Each row has a name. Each question is about the rows just above it.

sigi: [119 171 151 124 145 109  71 131  86 130  80 161 133 125 147 112 100 116
 112 158 149 133 132 159 141 145 139 128 135 103 134 184 182 122  92 141
 108 198 142 154  83]
gado: [158 147 127 117 108 137  82 115 113 104  92 149 162 117 139 110  97 129
 126 198 123 147 130  93 133 135 121 131 129 119 177 179 161 102 148 162
 104 204 148  80 101]
Nakis: [123 105 118 180 147 102 140 138 155 120 160 136 136 164 131 100 106 181
  70  98 130 126 110 166 144 148 153 128 128 129 116  73 111 168 120 157
 188  79 116 140  84]
zizu: [125 112 104 176 143 106  72 163 210 136 109 115  83 143 118 130 129 126
  70 176 140 140 112  95 116 147 113 108 125 119 139  84 112 143  91 145
 172  83 118 191 118]
poge: [114 106 135 139 147 113 164  92  67 112  97 145 178 159 120  97 102 164
 112  64 128 137 117 184 156 129 151 189 126 119 119  83  90 146 142 151
 159 122 135  86 103]
fof: [110 140 110 161 153 165  76 147 194 139  83 118  84 124 109 138 113  78
 128 190 140 160 122 105 128 146  95 114 128 100 135 147 119 101  87 130
 144 146 140 211 133]
Pase: [ 99 132 105 158 158 152 177  95  45 127 167 124 164 115 105 108  88  81
 127  98 136 168 137 145 144 120 100 196 129 103 109 130  84  98 112 140
 150 158 151 135 153]
pes: [142 181 124 106 113 144 170 142  46 157 108 138 157 111 134 139  85 127
 192 127 128 130 161 130 116 108 152 150 146 166  96 188 129 104 154  94
 108 189 145  97 159]
gog: [ 97 119 134 110 113 143 186 129 121 174 161 111  90 135 116 156 168 106
 137  65 148 122 125 168 122 111 121 141 127 133  89 109  97 135 114  90
 143  74 115 176 168]
Where do [ 97 119 134 110 113 143 186 129 121 174 161 111  90 135 116 156 168 106
 137  65 148 122 125 168 122 111 121 141 127 133  89 109  97 135 114  90
 143  74 115 176 168] appear?	gog
Whose row is [125 112 104 176 143 106  72 163 210 136 109 115  83 143 118 130 129 126
  70 176 140 140 112  95 116 147 113 108 125 119 139  84 112 143  91 145
 172  83 118 191 118]?	zizu
Whose row is [110 140 110 161 153 165  76 147 194 139  83 118  84 124 109 138 113  78
 128 190 140 160 122 105 128 146  95 114 128 100 135 147 119 101  87 130
 144 146 140 211 133]?	fof
Which row holds [ 99 132 105 158 158 152 177  95  45 127 167 124 164 115 105 108  88  81
 127  98 136 168 137 145 144 120 100 196 129 103 109 130  84  98 112 140
 150 158 151 135 153]?	Pase
Which row holds [114 106 135 139 147 113 164  92  67 112  97 145 178 159 120  97 102 164
 112  64 128 137 117 184 156 129 151 189 126 119 119  83  90 146 142 151
 159 122 135  86 103]?	poge

zufu: [180 106 123 196  35]
zego: [ 91 109 131  75 204]
baf: [136  36 105 109 122]
sog: [128 112 127 128 205]
Ledo: [125 101 127 105 157]
Rivu: [109  35 134 166 187]
Zapaz: [117  85 127  80 150]
fopif: [121 143 130 132 136]
Which value is in both Ledo and baf?	[105]
The one value in zufu and Rivu:	[35]

tum: [153 169 159 112 152 118 148 172 124 117 155 151]
kib: [122  85 162 158 149  92 117  84 167 156 118 135]
muv: [148 169 152 112 158 152 152 171  85 118 154 115]
Whose row is [153 169 159 112 152 118 148 172 124 117 155 151]?	tum
Whose row is [148 169 152 112 158 152 152 171  85 118 154 115]?	muv
Whose row is [122  85 162 158 149  92 117  84 167 156 118 135]?	kib

muf: [107 100 125 153 101 112 138 134 155  69 122 159 151 136 117 124 157  68
 147]
lupib: [126 117 163  85 153  69 132 100 132 149 104 107 120 116 149 130 123 170
 127]
tumef: [151 134  62 203 132  49 111 215 123 102  69 128 140 175 135 137 160 125
 107]
nule: [130 188 117 125 120  63 127  21 112 133 133 124 149  89 133 154 126 192
 100]
Whose row is [130 188 117 125 120  63 127  21 112 133 133 124 149  89 133 154 126 192
 100]?	nule
Shared by nule and tumef:	[125]
Shared by tumef and nule:	[125]
Whose row is [126 117 163  85 153  69 132 100 132 149 104 107 120 116 149 130 123 170
 127]?	lupib
Whose row is [107 100 125 153 101 112 138 134 155  69 122 159 151 136 117 124 157  68
 147]?	muf

fadun: [131 132 135 105 135  92 125 107  96]
kufa: [135 159 126  84 160 175 127 197  39]
netub: [127 131 131 120  98  84 129  62  97]
voro: [133 173 132 160 134 128 130 181  97]
Razuk: [128 145 131 154 116 146 131 133 156]
Shared by netub and fadun:	[131]
Which value is in both Razuk and netub?	[131]
Shared by voro and fadun:	[132]
Shared by voro and netub:	[97]
The one value in kufa and fadun:	[135]
The one value in fadun and Razuk:	[131]
Whose row is [133 173 132 160 134 128 130 181  97]?	voro

pob: [116 133 174 157 115  68]
tumu: [158 116 124 135  42  68]
Puf: [100 115 173 169  66 174]
Gefon: [124 124 128 101 100 147]
Which value is in both Puf and Gefon?	[100]
Whose row is [158 116 124 135  42  68]?	tumu
The one value in Gefon and Puf:	[100]
Shared by tumu and Gefon:	[124]

tade: [217 217  58  99 125 131  45 204 211  47]
lif: [230 212  28 202  40  39  33 211 220  37]
kugib: [ 33  35 217  47  54 140 223  36  45 203]
Giri: [113  92 214 103  43 110  53 101 223  20]
niper: [230 212  28 202  40  39 211  41  47 215]
pesig: [113  92 214 103  43 110  53 101  99  43]
The one value in pesig and tade:	[99]
Where do [230 212  28 202  40  39 211  41  47 215] appear?	niper
The one value in niper and kugib:	[47]

bele: [148 122 146 136  71 133  87 121 124  81 127  70 160 181 106 146 134 121
 121 118]
vuz: [106 132 134 129 153 131 113  99 145 141 105 149 117 120 114 126  96 136
 137 108]
dufug: [ 98 131  89 129 151 119 162 148 129 136 163 148 125 113 147 122 132 120
 110 154]
rof: [106 132 134 129 153 131 113  99 145 141 105 149 117 120 114 126  96 136
 114 136]
Bedo: [106 132 134 129 153 131 113  99 145 141 105 149 117 120 135 126 154 127
 138 147]
mugi: [106 132 134 129 153 114 113  99 123 141 105 149 117 120 114 126  96 136
 114 136]
doku: [138 125  85 131 133 140 189 124 131 105 129 146 137 114 117 149 113 132
 117 119]
noset: [106 129 138 136  57 134 162 102 137 164  93  70  71  46 124 124 113 106
 127 109]
Where do [138 125  85 131 133 140 189 124 131 105 129 146 137 114 117 149 113 132
 117 119] appear?	doku
The row with [106 129 138 136  57 134 162 102 137 164  93  70  71  46 124 124 113 106
 127 109] is	noset
Which row holds [106 132 134 129 153 114 113  99 123 141 105 149 117 120 114 126  96 136
 114 136]?	mugi
Whose row is [106 132 134 129 153 131 113  99 145 141 105 149 117 120 114 126  96 136
 137 108]?	vuz
Whose row is [106 132 134 129 153 131 113  99 145 141 105 149 117 120 114 126  96 136
 114 136]?	rof

Mav: [ 74  78  50 217 179  66]
kava: [216 211  67  53 180 223]
fol: [ 75 166 132 217  46 180]
Shared by kava and fol:	[180]
Shared by fol and Mav:	[217]
Which value is in both fol and kava?	[180]
Whose row is [ 75 166 132 217  46 180]?	fol
Which value is in both Mav and fol?	[217]

kosa: [187 165 197  79 185  78 120 200 152 183 129  97 162 206 204  98 106 117]
relep: [ 61  70  69 181  71 175 163  77 160  67  56  80 158 145  67  70 176  73]
tifom: [126  58 128 164  77 161 183 122 190 131  47  57 197 117 123 197 182  40]
tig: [ 61  70  69 181  71 175 163 106 160  77  56  80 158  66  67 194 176  73]
tofod: [187 165 197  79 185  78 120 200 129 183 129 128 162 136 204  98 106 117]
The one value in relep and tifom:	[77]
Which value is in both tofod and tig?	[106]
Which value is in both tifom and relep?	[77]
Shared by tig and tifom:	[77]
Which row holds [187 165 197  79 185  78 120 200 152 183 129  97 162 206 204  98 106 117]?	kosa

Luf: [174 175  85 141]
lis: [ 89 175 140 184]
gik: [188 174 204 141]
zofid: [175 230 200 171]
The one value in Luf and zofid:	[175]
The one value in lis and Luf:	[175]
[188 174 204 141] is in which row?	gik

Tak: [129 130 170 166 191 127 123 174 173 135 192 121 126 175 138 103 190 132
  96 131 111  93 171 158 198 119  96 146 131 149  93 146 107  78 164 114
  99 129  87  88 212 116 185  99 133 103 112 156 131 153 219 151 151 134
 202  77]
rezaf: [ 97  59 128 148 109 195  94 108 146 113  81  51 133  89 145 171 151 129
 187 139 130 150  69 209 183  97  87  70 121 162 129 184 177 186  51 101
 105  51 233 135 145 151 171 105  91 190 212  92  54 115 116  85 138  58
 136 185]
ramil: [111 136 157 155 195 144 105 199 173 116 188 130  77 172 132 122 141 127
  96 170 117 132 187 147 155  99 135 140  83 175 137 141 107  75 174 158
 151 132  88  95 164 110 140 111 153 109  99 130 149 145 190 137 200 125
 165 107]
num: [154 126 131 133 116 128 157  89 142 154 107 110 191 190 142 136 159 142
 161  90 141 119  96 142 153 165 112 131 187 105 112 140 154 173 104 143
  99 159 168 153 148 153 160 140 114 151 168 148 141 134 121 138  78 139
 140 140]
Whose row is [129 130 170 166 191 127 123 174 173 135 192 121 126 175 138 103 190 132
  96 131 111  93 171 158 198 119  96 146 131 149  93 146 107  78 164 114
  99 129  87  88 212 116 185  99 133 103 112 156 131 153 219 151 151 134
 202  77]?	Tak
The row with [111 136 157 155 195 144 105 199 173 116 188 130  77 172 132 122 141 127
  96 170 117 132 187 147 155  99 135 140  83 175 137 141 107  75 174 158
 151 132  88  95 164 110 140 111 153 109  99 130 149 145 190 137 200 125
 165 107] is	ramil
Whose row is [154 126 131 133 116 128 157  89 142 154 107 110 191 190 142 136 159 142
 161  90 141 119  96 142 153 165 112 131 187 105 112 140 154 173 104 143
  99 159 168 153 148 153 160 140 114 151 168 148 141 134 121 138  78 139
 140 140]?	num
Which row holds [ 97  59 128 148 109 195  94 108 146 113  81  51 133  89 145 171 151 129
 187 139 130 150  69 209 183  97  87  70 121 162 129 184 177 186  51 101
 105  51 233 135 145 151 171 105  91 190 212  92  54 115 116  85 138  58
 136 185]?	rezaf

Von: [217  53 199  28 176 199 211 202 215 233 103 217]
tiz: [ 41 115  35 233 108  26  27 137  31 232 219  30]
nito: [ 74 197 161 189  35 142 108  49  54 195 203  53]
peko: [ 41 190 148 207  36 126 117  40  30 235  44  36]
rur: [105  30  70  40 157  75  98  74 147  36  45 174]
nuz: [ 44  46  47  44 213  58  47 213  62 215 219  59]
Beg: [165 225 225 179 145 218 210 204 153 210  45  98]
dov: [ 64 165  55 228  38  38  71  26  88 228 148 137]
Lipuv: [179 143 184  81 211 195 154 137 146 186  29 119]
Shared by nito and Von:	[53]
Which value is in both dov and Lipuv?	[137]

sineg: [107 144 161 132 104 142 145 139 110 128 159 143 116]
tafe: [128 181 161  50 139 129 134 111 129 123 134 115 135]
muvib: [107 110 134 132 104 142 145 144 124 128 159 111 111]
Whose row is [128 181 161  50 139 129 134 111 129 123 134 115 135]?	tafe
Whose row is [107 110 134 132 104 142 145 144 124 128 159 111 111]?	muvib
Whose row is [107 144 161 132 104 142 145 139 110 128 159 143 116]?	sineg

Pumer: [167 107  63 113 119 129 146 127 119 129 109 128 155 123 106 133 163 123
 110  60 110 113 101 168 160 123 154 167 109 178 133 162 146  91 141 110
 141 128 105 124 105 112 108 116  99 124  82 128 201 117 131 165 120]
Zulur: [114 107  63 113 119 129  83 127 119 129 109 128 155 123 106 133 163 123
 110  60 110 113 101 168 160 123 154 167 115 140 133 162 146  91 141 110
 141 128 105 124 105 112 108 116  99 124  82 128 201 117 131 141 162]
gal: [ 99 114 106 175  90 160 122 161 104  88 112 158 115 183 119 131 122  90
 119 117  98 155 169 115  87 122 174 143  77 116 105 193 179 154 158 134
 129 154 158 150  86 140 109 115 120 109 144 135 195 110 122 167  66]
Gar: [171 110 138 148 112 103 165 176  96 109 113  95 175 132 121 119 103 160
 137 140 133  93 101 126 149 112 116 121 143 114  89 125 109 180 164 132
 107 132 138 126 124 126 169 120 126 107 154 116  91 128 125 114  67]
ranoz: [139 159 101 140  90 147 190  99  97 136  75  88 113 139  97 120 140 114
 155 127  84 184 107 143 131 101 161 116 114 145 167  99 203  87 121 184
 129 156 126  94 150  90  54 125 124 154 182 122 119  86 110 109  94]
vum: [156 180 122  96  93 169  95 156 123 125 150  85 127 130 162 116 114 120
 106  84  68 154 143 160 141  87 119 151 136 149 159 122 109 161 137 160
 147  97 123  82 111 118  89  82 158 120 174 111 184 139 130 106 150]
bero: [139 159 101 140  90 147 190  99  97 136  75  85 113 139  97 111 140 114
 155 127  84 184 107 143 131 101 161 116 114 145 167 179 203  87 121 184
 129 156 126  94 150  90  54 125 119 154 182 122 119  86 110 109  94]
Lig: [148 106 134 106 128 150  58 143 166  70 101 138 163 117  78 145 132 138
 113 170 146 135  97 128 101 135  39  84 134  95 159 175 166 159 127 103
 140 137  92 152  96 124 134 136 154 150  92 147 115 147 110 122 125]
Which row holds [156 180 122  96  93 169  95 156 123 125 150  85 127 130 162 116 114 120
 106  84  68 154 143 160 141  87 119 151 136 149 159 122 109 161 137 160
 147  97 123  82 111 118  89  82 158 120 174 111 184 139 130 106 150]?	vum
Whose row is [148 106 134 106 128 150  58 143 166  70 101 138 163 117  78 145 132 138
 113 170 146 135  97 128 101 135  39  84 134  95 159 175 166 159 127 103
 140 137  92 152  96 124 134 136 154 150  92 147 115 147 110 122 125]?	Lig
Which row holds [ 99 114 106 175  90 160 122 161 104  88 112 158 115 183 119 131 122  90
 119 117  98 155 169 115  87 122 174 143  77 116 105 193 179 154 158 134
 129 154 158 150  86 140 109 115 120 109 144 135 195 110 122 167  66]?	gal
[171 110 138 148 112 103 165 176  96 109 113  95 175 132 121 119 103 160
 137 140 133  93 101 126 149 112 116 121 143 114  89 125 109 180 164 132
 107 132 138 126 124 126 169 120 126 107 154 116  91 128 125 114  67] is in which row?	Gar

zadab: [135 210  63 118 157]
silap: [191 135 157  73 119]
genu: [157 210 204 118 157]
vaker: [107 209  64 136  63]
Which value is in both zadab and vaker?	[63]
Which value is in both silap and genu?	[157]
Whose row is [135 210  63 118 157]?	zadab
Which value is in both vaker and zadab?	[63]
Shared by genu and silap:	[157]
Whose row is [157 210 204 118 157]?	genu

